Below are the code and all the weights of a small trained network. Each question names an input and a target symbol and asks about switching units off, where a switched-off unit gives its printed mean instead of its output.

import numpy as np


def w(rows, s, z=0):
    codes = np.array(rows[::2]) - 128.0
    scale = np.full(codes.shape[1], s)
    scale[-1] = z or s
    return codes * scale


def norm(h):
    return h / np.sqrt((h * h).mean(-1, keepdims=True) + 1e-5)


def f(y):
    return y / 2 * (1 + np.tanh(0.7978845608 * (y + 0.044715 * y**3)))


def softmax(a):
    e = np.exp(a - a.max(-1, keepdims=True))
    return e / e.sum(-1, keepdims=True)


def log_softmax(a):
    a = a - a.max(-1, keepdims=True)
    return a - np.log(np.exp(a).sum(-1, keepdims=True))


def net(x, mask):
    ids = ['ΓΘΞΩαβεζηλμπστ'.index(c) for c in x.split()]
    T = len(ids)
    res = E[ids] + P[:T]
    u = 0
    for l in range(3):
        q, k, v = (norm(res) @ M[l].T for M in (Q, K, V))
        z = softmax(np.where(np.tri(T) > 0, q @ k.T / 2**0.5, -1e9)) @ v
        res = res + np.where(mask[u], z, O[l][:, -1]) @ O[l][:, :-1]
        u += 1
        y = f(norm(res) @ A[l][:, :-1].T + A[l][:, -1])
        res = res + np.where(mask[u : u + 12], y, B[l][:, -1]) @ B[l][:, :-1]
        u += 12
    return log_softmax(norm(res)[-1] @ U[:, :-1].T + U[:, -1])


Q, K, V, O, A, B = {}, {}, {}, {}, {}, {}
E = w([
[115,151,161,105,97,192],'Γ',
[140,171,205,178,136,118],'Θ',
[92,93,175,218,135,43],'Ξ',
[164,135,78,96,47,141],'Ω',
[169,95,174,105,123,130],'α',
[116,25,102,148,92,188],'β',
[87,144,213,189,126,64],'ε',
[69,118,77,125,90,174],'ζ',
[206,234,48,105,91,193],'η',
[171,79,34,92,65,243],'λ',
[62,152,153,153,58,73],'μ',
[136,187,81,62,164,130],'π',
[98,252,85,153,147,183],'σ',
[143,6,57,109,87,139],'τ',
],0.002)
P = w([
[151,83,214,232,254,217],'0',
[146,145,207,220,194,173],'1',
[142,162,190,206,172,132],'2',
[143,171,181,193,166,103],'3',
[140,177,171,179,163,83],'4',
[145,181,166,168,168,63],'5',
[149,177,154,160,164,48],'6',
[155,178,146,150,168,38],'7',
[164,178,140,144,165,30],'8',
[171,185,136,133,167,24],'9',
],0.00051)
Q[0] = w([
[24,216,55,161,42,239],'L0H1',
[232,99,211,130,162,7],'L0H1',
],0.002)
K[0] = w([
[2,186,7,225,71,193],'L0H1',
[195,92,209,101,168,24],'L0H1',
],0.0019)
V[0] = w([
[14,205,14,213,120,161],'L0H1',
[82,6,69,162,62,122],'L0H1',
],0.0014)
O[0] = w([
[156,148,249,121,194,19,251],'L0H1',
[153,146,116,114,147,65,167],'L0H1',
],0.0011)
A[0] = w([
[71,85,104,186,134,93,146],'L0N1',
[100,125,143,145,177,13,218],'L0N2',
[178,207,101,67,196,172,152],'L0N3',
[120,208,103,80,76,67,179],'L0N4',
[131,185,163,171,166,16,127],'L0N5',
[80,92,35,129,107,193,108],'L0N6',
[73,66,70,74,164,52,146],'L0N7',
[231,73,84,80,61,115,146],'L0N8',
[147,251,91,106,202,138,213],'L0N9',
[196,221,124,133,73,130,255],'L0N10',
[97,132,66,240,80,170,134],'L0N11',
[125,201,170,172,127,72,149],'L0N12',
],0.002,0.00056)
B[0] = w([
[148,148,140,79,137,135,174],'L0N1',
[173,140,92,123,60,194,161],'L0N2',
[71,35,141,130,99,78,158],'L0N3',
[157,71,128,164,195,184,184],'L0N4',
[166,136,108,155,70,188,170],'L0N5',
[143,190,173,116,138,129,229],'L0N6',
[180,148,135,130,127,201,113],'L0N7',
[32,141,83,108,160,197,166],'L0N8',
[139,7,187,127,81,106,213],'L0N9',
[126,59,107,125,174,132,239],'L0N10',
[136,122,192,109,185,99,253],'L0N11',
[153,122,73,150,117,188,193],'L0N12',
],0.0019,0.00072)
Q[1] = w([
[121,40,52,104,74,99],'L1H1',
[195,68,8,155,130,16],'L1H1',
],0.0017)
K[1] = w([
[210,43,63,253,34,167],'L1H1',
[248,106,80,132,30,181],'L1H1',
],0.0014)
V[1] = w([
[81,92,91,240,127,212],'L1H1',
[95,255,137,71,213,104],'L1H1',
],0.00097)
O[1] = w([
[92,124,161,94,110,3,253],'L1H1',
[151,2,55,118,176,126,139],'L1H1',
],0.002,0.00054)
A[1] = w([
[143,240,117,178,171,101,163],'L1N1',
[169,154,190,152,77,108,115],'L1N2',
[62,117,188,129,70,49,2],'L1N3',
[62,127,157,77,242,95,158],'L1N4',
[50,163,134,82,94,83,155],'L1N5',
[239,142,10,103,195,215,66],'L1N6',
[247,124,219,167,169,87,191],'L1N7',
[109,79,138,76,137,173,99],'L1N8',
[111,167,138,190,90,107,135],'L1N9',
[98,70,135,113,152,249,134],'L1N10',
[230,18,106,200,140,122,201],'L1N11',
[84,84,22,48,139,167,76],'L1N12',
],0.0017,0.00057)
B[1] = w([
[126,57,26,86,178,140,196],'L1N1',
[99,160,65,155,184,148,150],'L1N2',
[188,146,118,161,72,60,90],'L1N3',
[186,45,150,227,89,176,238],'L1N4',
[173,40,177,77,183,111,161],'L1N5',
[194,185,246,217,144,50,173],'L1N6',
[77,170,72,98,142,232,221],'L1N7',
[166,165,60,186,121,70,170],'L1N8',
[135,172,82,82,189,156,159],'L1N9',
[181,181,134,160,164,53,255],'L1N10',
[11,149,174,38,95,116,190],'L1N11',
[121,188,74,252,138,156,197],'L1N12',
],0.0013,0.0005)
Q[2] = w([
[136,244,75,186,130,162],'L2H1',
[196,171,95,205,156,255],'L2H1',
],0.0038)
K[2] = w([
[130,153,4,39,142,128],'L2H1',
[27,87,23,75,227,113],'L2H1',
],0.0031)
V[2] = w([
[37,166,15,194,232,245],'L2H1',
[145,29,176,114,211,109],'L2H1',
],0.0011)
O[2] = w([
[75,255,62,36,115,167,254],'L2H1',
[168,138,108,24,77,61,195],'L2H1',
],0.0018,0.00076)
A[2] = w([
[178,149,105,190,82,161,143],'L2N1',
[120,144,170,152,69,14,102],'L2N2',
[138,161,159,171,172,168,209],'L2N3',
[112,109,109,118,162,210,109],'L2N4',
[98,115,159,195,211,79,228],'L2N5',
[125,198,77,137,65,68,122],'L2N6',
[163,56,117,125,109,174,36],'L2N7',
[103,126,40,96,135,146,19],'L2N8',
[62,151,217,86,129,178,253],'L2N9',
[122,116,123,65,192,156,121],'L2N10',
[190,148,105,112,147,128,93],'L2N11',
[138,127,78,124,2,130,95],'L2N12',
],0.0023,0.00061)
B[2] = w([
[131,57,152,164,148,92,210],'L2N1',
[194,79,187,136,114,232,127],'L2N2',
[106,52,130,88,94,103,218],'L2N3',
[205,124,195,122,63,102,175],'L2N4',
[129,184,102,4,101,92,144],'L2N5',
[122,116,121,47,86,136,197],'L2N6',
[87,206,194,117,30,184,106],'L2N7',
[112,160,219,121,114,165,132],'L2N8',
[155,77,50,96,107,48,254],'L2N9',
[179,68,137,121,88,97,171],'L2N10',
[23,83,170,208,155,198,153],'L2N11',
[145,130,161,132,137,31,173],'L2N12',
],0.0016,0.0007)
U = w([
[104,124,133,141,130,117,4],'Γ',
[159,222,39,192,55,236,173],'Θ',
[77,118,131,159,142,78,48],'Ξ',
[106,139,46,188,148,124,97],'Ω',
[101,132,126,162,107,89,16],'α',
[201,53,255,139,36,221,188],'β',
[81,132,154,145,140,103,30],'ε',
[193,17,61,11,61,26,203],'ζ',
[108,55,160,253,192,174,247],'η',
[24,236,27,24,150,134,195],'λ',
[73,103,125,162,121,113,9],'μ',
[251,171,114,195,246,78,177],'π',
[93,150,136,106,107,106,16],'σ',
[51,178,237,95,181,89,110],'τ',
],0.0061,0.0035)

Each question gives the input, a string of symbols that net reads in full, and the target symbol t.
The units are the heads (2 rows each of Q, K, V and O) and the neurons (one row each of A and B). Each row of codes is followed by its name. A weight is (code - 128) times the scale printed after its matrix; where a second scale follows, it is the last column's (O, A, B and U).
mask holds one flag per unit, layer by layer, with each layer's heads first. A switched-off unit (its flag False) gives its mean, the last column of its rows in O or B, instead of its output. The means were averaged over made-up inputs and are rounded, as every weight is.
A unit's drop is (log p(t) with every unit on - log p(t) with that unit switched off) / (log p(t) with every unit on - log p(t) with every unit switched off).
The circuit of an input: a set's keep is (log p(t) with only the set's units on - log p(t) with every unit switched off) / (log p(t) with every unit on - log p(t) with every unit switched off). Starting from the 12 units with the biggest drops (on a tie, the unit counted first), units are removed one at a time, each time the one whose removal leaves the highest keep (on an exact tie, the one counted first), for as long as the keep stays at least 0.8.
circuit, biggest first: the units of the circuit, biggest drop first
k most important neurons: the k neurons with the biggest drops, biggest first
k most important neurons of layer l: the k neurons of layer l with the biggest drops, biggest first
input Γ β η ζ π λ σ λ σ β, target β: 3 most important neurons of layer 0	L0N4, L0N12, L0N10
input Γ Ξ λ α π Ω ζ Ξ α, target β: 4 most important neurons	L2N2, L0N8, L0N6, L0N4
input β λ Θ α, target ζ: 4 most important neurons	L1N6, L2N9, L1N7, L1N2
input μ Θ α λ Ξ Θ, target Θ: 3 most important neurons	L0N5, L1N7, L0N12
input ζ ζ ζ ε ζ π, target ζ: 3 most important neurons of layer 0	L0N9, L0N3, L0N6
input η ζ α β λ λ λ σ ε, target λ: most important neuron of layer 0	L0N9
input σ Θ ζ Γ β λ ζ ζ τ β, target β: 3 most important neurons of layer 0	L0N8, L0N4, L0N12
input ζ λ ζ, target β: 2 most important neurons of layer 1	L1N4, L1N11
input ζ ζ ζ, target η: 2 most important neurons	L1N4, L0N1
input Θ π β Θ, target β: circuit, biggest first	L0N5, L1N12, L2N2
input ζ λ ζ Ξ, target ζ: 2 most important neurons	L2N6, L1N12
input ζ Ξ α Θ ζ α Θ, target ζ: 2 most important neurons	L1N12, L2N9
input λ ζ Ω, target λ: 2 most important neurons of layer 1	L1N12, L1N4
input σ α λ ζ α ζ ζ ζ Θ, target ζ: 3 most important neurons	L1N11, L1N12, L2N9
input λ ζ ζ Ξ τ Θ ζ Θ ζ, target π: most important neuron of layer 1	L1N6
input β ζ Γ Θ Ω Θ λ α λ λ, target Θ: 3 most important neurons	L0N8, L1N12, L0N9
input λ α ε λ λ λ Ω, target λ: 3 most important neurons of layer 2	L2N6, L2N10, L2N9
input β Θ Θ λ ζ σ α ζ, target β: 3 most important neurons	L1N5, L1N4, L1N11
input Ω π Ξ τ τ λ λ Θ, target Θ: 2 most important neurons of layer 0	L0N5, L0N8
input ζ ζ π Ξ μ Ξ α ζ, target η: 3 most important neurons of layer 0	L0N7, L0N4, L0N6
input β η ζ μ Θ ζ ζ ε, target ζ: 3 most important neurons	L1N12, L1N6, L1N7
input Θ ζ ζ ζ α ζ ζ η, target π: most important neuron of layer 0	L0N4
input σ Ω ζ π λ η ζ ζ λ ε, target ζ: 2 most important neurons of layer 2	L2N6, L2N7
input ζ λ μ σ ζ λ, target λ: 2 most important neurons	L0N8, L0N9
input ζ ζ ζ λ Γ Θ μ, target ζ: 4 most important neurons	L2N6, L2N12, L1N12, L2N7
input Ξ η λ ζ ζ Γ, target ζ: 2 most important neurons	L2N9, L1N6
input Ω σ β, target ζ: 2 most important neurons	L0N9, L2N9
input Ω σ Θ, target λ: most important neuron	L1N12
input Γ Θ α, target ζ: 2 most important neurons of layer 0	L0N9, L0N3
input β Θ ζ σ Θ λ, target λ: 2 most important neurons of layer 1	L1N4, L1N1
